Below are the code and all the weights of a small trained network. Each question names an input and a target symbol and asks about switching units off, where a switched-off unit gives its printed mean instead of its output.

import numpy as np


def w(rows, s, z=0):
    codes = np.array(rows[::2]) - 128.0
    scale = np.full(codes.shape[1], s)
    scale[-1] = z or s
    return codes * scale


def f(y):
    return np.maximum(y, 0)


def softmax(a):
    e = np.exp(a - a.max(-1, keepdims=True))
    return e / e.sum(-1, keepdims=True)


def log_softmax(a):
    a = a - a.max(-1, keepdims=True)
    return a - np.log(np.exp(a).sum(-1, keepdims=True))


def net(x, mask):
    ids = ['δεημξσφω'.index(c) for c in x.split()]
    T = len(ids)
    res = E[ids] + P[:T]
    u = 0
    for l in range(2):
        r = res
        for j in range(2):
            rows = slice(4 * j, 4 * j + 4)
            q, k, v = (r @ M[l][rows].T for M in (Q, K, V))
            z = softmax(np.where(np.tri(T) > 0, q @ k.T / 4**0.5, -1e9)) @ v
            o = O[l][rows]
            res = res + np.where(mask[u + j], z, o[:, -1]) @ o[:, :-1]
        u += 2
        y = f(res @ A[l][:, :-1].T + A[l][:, -1])
        res = res + np.where(mask[u : u + 8], y, B[l][:, -1]) @ B[l][:, :-1]
        u += 8
    return log_softmax(res[-1] @ U[:, :-1].T + U[:, -1])


Q, K, V, O, A, B = {}, {}, {}, {}, {}, {}
E = w([
[195,82,199,194],'δ',
[115,255,201,90],'ε',
[161,185,72,176],'η',
[156,105,86,45],'μ',
[164,148,138,26],'ξ',
[115,55,84,66],'σ',
[59,162,191,133],'φ',
[207,188,89,93],'ω',
],0.0079)
P = w([
[30,117,117,103],'0',
[116,120,136,96],'1',
[141,127,128,106],'2',
[155,125,116,112],'3',
[172,141,114,114],'4',
[175,143,100,126],'5',
[193,147,103,122],'6',
[201,147,82,129],'7',
[210,156,75,133],'8',
[224,164,67,134],'9',
[234,164,66,139],'10',
[253,175,65,138],'11',
],0.0031)
Q[0] = w([
[14,71,178,155],'L0H1',
[41,117,164,109],'L0H1',
[101,151,143,100],'L0H1',
[124,114,153,182],'L0H1',
[53,147,167,152],'L0H2',
[144,135,167,78],'L0H2',
[105,116,76,180],'L0H2',
[172,249,187,197],'L0H2',
],0.016)
K[0] = w([
[47,183,96,47],'L0H1',
[75,160,70,96],'L0H1',
[119,132,86,129],'L0H1',
[124,138,138,76],'L0H1',
[120,190,124,154],'L0H2',
[175,136,151,115],'L0H2',
[78,117,97,145],'L0H2',
[175,134,138,251],'L0H2',
],0.02)
V[0] = w([
[89,221,128,113],'L0H1',
[166,151,36,127],'L0H1',
[155,47,210,188],'L0H1',
[189,187,47,187],'L0H1',
[160,44,255,192],'L0H2',
[104,53,189,133],'L0H2',
[2,158,123,64],'L0H2',
[164,23,109,124],'L0H2',
],0.0051)
O[0] = w([
[22,97,37,134,20],'L0H1',
[162,195,76,142,116],'L0H1',
[220,46,223,127,255],'L0H1',
[212,124,25,172,129],'L0H1',
[38,215,28,218,131],'L0H2',
[13,162,78,147,125],'L0H2',
[47,124,253,76,35],'L0H2',
[69,93,2,108,219],'L0H2',
],0.0043,0.00085)
A[0] = w([
[113,133,103,204,222],'L0N1',
[138,126,54,2,217],'L0N2',
[27,203,163,122,208],'L0N3',
[170,184,55,178,187],'L0N4',
[118,116,41,115,6],'L0N5',
[124,192,236,64,108],'L0N6',
[172,157,107,72,109],'L0N7',
[166,23,199,147,245],'L0N8',
],0.0099,0.0021)
B[0] = w([
[96,161,114,227,166],'L0N1',
[196,60,55,40,254],'L0N2',
[194,108,250,120,175],'L0N3',
[205,133,39,139,203],'L0N4',
[132,108,217,88,140],'L0N5',
[203,217,185,49,178],'L0N6',
[161,146,165,61,186],'L0N7',
[234,65,98,200,211],'L0N8',
],0.013,0.0052)
Q[1] = w([
[211,134,140,144],'L1H1',
[172,144,126,89],'L1H1',
[231,154,135,84],'L1H1',
[69,73,172,136],'L1H1',
[198,140,97,77],'L1H2',
[146,117,71,1],'L1H2',
[163,86,142,150],'L1H2',
[151,92,126,112],'L1H2',
],0.017)
K[1] = w([
[158,137,101,180],'L1H1',
[164,131,89,119],'L1H1',
[185,122,66,145],'L1H1',
[71,55,132,117],'L1H1',
[174,159,124,194],'L1H2',
[255,99,109,141],'L1H2',
[96,108,112,199],'L1H2',
[127,99,114,175],'L1H2',
],0.014)
V[1] = w([
[88,254,32,127],'L1H1',
[99,222,94,195],'L1H1',
[124,181,85,48],'L1H1',
[134,182,105,8],'L1H1',
[162,242,90,91],'L1H2',
[100,27,186,97],'L1H2',
[230,224,147,173],'L1H2',
[82,66,148,50],'L1H2',
],0.0074)
O[1] = w([
[27,191,71,45,103],'L1H1',
[42,127,121,56,99],'L1H1',
[133,211,83,100,120],'L1H1',
[167,233,86,89,110],'L1H1',
[1,101,135,119,132],'L1H2',
[207,195,118,160,86],'L1H2',
[46,64,211,159,250],'L1H2',
[157,207,81,143,39],'L1H2',
],0.0076,0.012)
A[1] = w([
[111,211,93,64,85],'L1N1',
[115,185,109,139,108],'L1N2',
[45,96,219,61,118],'L1N3',
[169,179,132,171,32],'L1N4',
[139,91,85,161,159],'L1N5',
[109,108,27,213,188],'L1N6',
[164,71,1,129,56],'L1N7',
[75,216,177,211,250],'L1N8',
],0.0084,0.0024)
B[1] = w([
[83,21,128,70,177],'L1N1',
[109,104,109,68,137],'L1N2',
[140,191,30,214,248],'L1N3',
[197,109,110,163,158],'L1N4',
[63,130,108,136,195],'L1N5',
[137,189,2,130,168],'L1N6',
[68,212,249,99,219],'L1N7',
[15,77,208,97,148],'L1N8',
],0.013)
U = w([
[143,12,103,211,181],'δ',
[219,227,113,189,165],'ε',
[34,231,5,138,145],'η',
[148,104,227,144,60],'μ',
[251,45,33,91,38],'ξ',
[9,47,193,51,235],'σ',
[12,215,231,198,4],'φ',
[165,148,143,85,114],'ω',
],0.0029,0.0034)

Each question gives the input, a string of symbols that net reads in full, and the target symbol t.
The units are the heads (4 rows each of Q, K, V and O) and the neurons (one row each of A and B). Each row of codes is followed by its name. A weight is (code - 128) times the scale printed after its matrix; where a second scale follows, it is the last column's (O, A, B and U).
mask holds one flag per unit, layer by layer, with each layer's heads first. A switched-off unit (its flag False) gives its mean, the last column of its rows in O or B, instead of its output. The means were averaged over made-up inputs and are rounded, as every weight is.
A unit's drop is (log p(t) with every unit on - log p(t) with that unit switched off) / (log p(t) with every unit on - log p(t) with every unit switched off).
The circuit of an input: a set's keep is (log p(t) with only the set's units on - log p(t) with every unit switched off) / (log p(t) with every unit on - log p(t) with every unit switched off). Starting from the 12 units with the biggest drops (on a tie, the unit counted first), units are removed one at a time, each time the one whose removal leaves the highest keep (on an exact tie, the one counted first), for as long as the keep stays at least 0.8.
units of the circuit, in order: the units of the circuit, biggest drop first
most important unit: the unit with the biggest drop
k most important neurons: the k neurons with the biggest drops, biggest first
drop when u is switched off: that unit's drop, to one decimal
input ω σ σ σ φ ω σ, target σ: most important unit	L1H1
input σ σ ω ε ω φ δ φ δ ε, target δ: units of the circuit, in order	(L0N8 L1H1 L1N7)
input σ φ ξ ε ε σ ε ω η ε φ ξ, target η: units of the circuit, in order	(L0N4 L1N3 L1H2 L1H1)
input ξ η σ η φ ξ ω ε ε, target σ: 3 most important neurons	(L0N2 L0N8 L1N1)
input σ ω ξ φ, target σ: 4 most important neurons	(L1N8 L0N8 L0N6 L1N1)
input η σ σ φ ξ φ, target η: units of the circuit, in order	(L0H1 L0N4 L1N3 L1H2)
input δ σ δ δ ξ ω η, target η: 3 most important neurons	(L0N4 L0N1 L0N3)
input ω ω η ε φ η η μ η φ, target η: 2 most important neurons	(L1N3 L0N4)
input σ σ φ, target μ: 3 most important neurons	(L0N2 L1N8 L0N3)
input η δ δ σ ε, target δ: units of the circuit, in order	(L0N8 L1H1)
input σ ε μ η ε, target η: 3 most important neurons	(L1N3 L0N4 L0N8)
input μ ε δ ξ φ, target φ: 2 most important neurons	(L0N2 L1N8)
input σ μ ω φ μ σ σ σ ξ ξ, target σ: 2 most important neurons	(L1N1 L0N4)
input φ ω σ μ σ ω η σ η ω ε, target σ: most important unit	L1H1
input σ σ η ε δ, target δ: 4 most important neurons	(L0N8 L0N2 L1N7 L0N1)
input δ σ φ, target φ: 3 most important neurons	(L0N2 L0N8 L1N8)
input σ φ ω ω, target σ: 4 most important neurons	(L1N1 L0N8 L1N3 L0N3)
input η δ φ ω ξ δ σ σ δ δ μ, target δ: 4 most important neurons	(L0N8 L1N3 L0N4 L0N1)
input δ ε ξ, target ξ: drop when L0N2 is switched off	0.1
input ω σ ω μ σ σ φ, target σ: most important unit	L0H1
input ε ε ξ, target ξ: drop when L0H1 is switched off	0.1
input ξ μ σ μ σ ξ ε, target φ: drop when L0N1 is switched off	-0.2
